[145,132,87,50,39,68,102,147,164,200,206,229,156,117,74,101,100,198,83,113,193,184,179,157,166,127,99,125,31,72,102,143,165,175,207,173,166,115,131,78,43,13,92,84,198,204] = J_136
[93,83,98,132,126,117,136,157,161,173,203,152,159,169,134,139,198,153,172,179,120,163,138,83,133,126,139,111,86,79,83,82,69,70,71,70,68,82,96,101,101,82,142,134,156,129] = J_545
[101,117,105,103,50,110,95,80,74,61,49,60,74,47,51,79,56,44,85,81,132,52,91,116,95,72,66,53,54,94,132,98,101,122,99,135,126,171,106,165,162,145,138,197,148,175] = J_489
[92,85,49,55,90,134,155,178,201,223,155,163,73,46,66,62,157,141,177,188,243,188,168,88,188,72,188,46,84,166,208,201,221,184,119,121,71,85,72,98,145,122,166,224,233,194] = J_65
[166,159,151,126,90,102,86,103,67,56,45,48,77,64,54,122,198,147,136,172,167,185,187,145,178,156,147,154,13,116,130,74,65,75,75,73,71,65,92,89,70,118,167,192,227,188] = J_646
[126,98,57,47,47,77,122,175,201,225,200,228,113,73,54,65,129,77,139,173,243,191,185,119,120,91,163,55,30,108,195,195,221,188,200,163,100,79,84,74,56,25,108,212,239,211] = J_42
[139,138,148,135,136,140,162,154,178,177,181,162,150,165,136,124,89,114,129,94,118,61,108,135,78,86,93,68,87,104,95,87,124,127,126,172,145,167,139,170,170,149,134,104,146,150] = J_555
places J_65: [72]	25 38
which: [139,138,148,135,136,140,162,154,178,177,181,162,150,165,136,124,89,114,129,94,118,61,108,135,78,86,93,68,87,104,95,87,124,127,126,172,145,167,139,170,170,149,134,104,146,150]	J_555
which: [145,132,87,50,39,68,102,147,164,200,206,229,156,117,74,101,100,198,83,113,193,184,179,157,166,127,99,125,31,72,102,143,165,175,207,173,166,115,131,78,43,13,92,84,198,204]	J_136
places J_42: [200]	10 34
then: [157,166,127,99,125,31,72,102,143,165]	[175]
places J_136: [198]	17 44
places J_545: [101]	39 40

[141,128,126,135,141,128,124,92,125,120,133,125,124,123,143,121,135,131,123,128,125,143,128,120]  J_302
[135,122,122,141,129,128,135,129,123,126,115,127,122,124,130,128,133,132,145,140,115,122,113,158]  J_396
[133,94,137,122,93,116,136,229,113,140,118,142,150,135,101,141,104,123,152,123,132,78,119,152]  J_125
[119,137,137,121,126,128,121,114,128,119,148,124,140,126,132,126,122,129,109,117,138,137,146,86]  J_178
[103,116,117,131,117,128,126,120,112,72,128,123,162,104,149,116,111,126,144,133,132,147,128,121]  J_827
[127,123,130,120,126,128,127,125,129,126,127,125,122,141,135,133,117,127,132,121,137,134,129,122]  J_542
[109,139,139,153,132,128,145,127,109,122,136,151,159,122,145,137,118,145,122,129,131,119,141,134]  J_376
[114,114,132,134,127,128,120,122,95,105,122,96,141,134,159,123,117,131,146,111,136,125,116,120]  J_377
[138,105,106,90,107,128,120,130,162,99,109,90,107,129,113,123,117,107,147,141,132,161,123,124]  J_501
[142,101,120,113,120,128,98,126,112,112,125,101,108,128,133,108,133,113,154,115,119,126,95,115]  J_151
which: [138,105,106,90,107,128,120,130,162,99,109,90,107,129,113,123,117,107,147,141,132,161,123,124]	J_501
then: [139,153,132,128,145,127,109,122,136,151,159]	[122]
which: [127,123,130,120,126,128,127,125,129,126,127,125,122,141,135,133,117,127,132,121,137,134,129,122]	J_542
places J_377: [95]	8
then: [141,129]	[128]

[234,191,207,187,242,195,192,215,201,204,199,221,189,194,198,203,239,199,196,211,184,206,193,200,196,189,199,202,200,207,212,200,202,208,200,205,195,190,193,193,200,196,196] : J_629
[190,193,204,203,201,201,195,190,210,196,205,200,197,184,199,200,204,207,196,200,191,210,214,202,200,204,210,189,215,186,200,203,200,196,206,203,196,195,209,201,199,201,198] : J_604
[237,199,252,191,207,211,194,214,201,219,202,204,215,229,179,195,204,198,186,195,216,183,172,213,238,202,189,188,195,241,206,183,225,224,243,199,198,224,194,209,196,216,204] : J_776
[208,202,221,198,198,204,204,212,188,206,196,242,192,211,186,214,204,203,199,203,202,190,183,201,215,198,197,194,197,214,198,208,226,194,196,202,187,224,195,220,209,202,206] : J_660
[236,208,229,193,206,226,209,215,198,222,197,205,193,220,175,187,203,192,187,198,203,189,175,220,231,211,187,182,214,235,193,173,222,234,191,207,190,242,189,217,204,193,199] : J_175
then: [204,212,188,206,196,242,192]	[211]
which: [208,202,221,198,198,204,204,212,188,206,196,242,192,211,186,214,204,203,199,203,202,190,183,201,215,198,197,194,197,214,198,208,226,194,196,202,187,224,195,220,209,202,206]	J_660
then: [188,206,196,242,192,211,186,214,204]	[203]
then: [234,191,207,190,242]	[189]

[121,122,18,121,122] : J_601
[121,122,18,123,131] : J_10
[123,122,18,121,132] : J_524
which: [121,122,18,121,122]	J_601
which: [121,122,18,123,131]	J_10

[127,142,104,95,115,99,108,117,108,120,112,107,166]  J_771
[116,154,87,103,135,109,87,134,112,119,117,82,211]  J_821
[171,160,120,106,124,97,102,125,125,110,121,99,199]  J_300
[141,166,92,104,137,102,104,104,133,114,108,92,234]  J_17
[130,153,97,102,129,104,95,129,119,118,113,93,199]  J_353
[102,129,104,95,131,119,118,113,125,121,110,134,127]  J_161
[187,151,140,108,111,94,122,115,161,113,98,134,162]  J_839
[129,146,109,123,139,123,103,137,132,123,123,102,183]  J_123
[155,160,112,135,135,110,96,135,149,115,110,135,209]  J_493
[130,125,133,140,127,130,133,127,131,129,129,133,139]  J_303
then: [102,129,104,95,129,119,118,113]	[93]
both J_123 J_300: 	[102]
places J_17: [92]	2 11
places J_493: [135]	3 4 7 11
both J_839 J_303: 	[140]
then: [125,121,110,134]	[127]

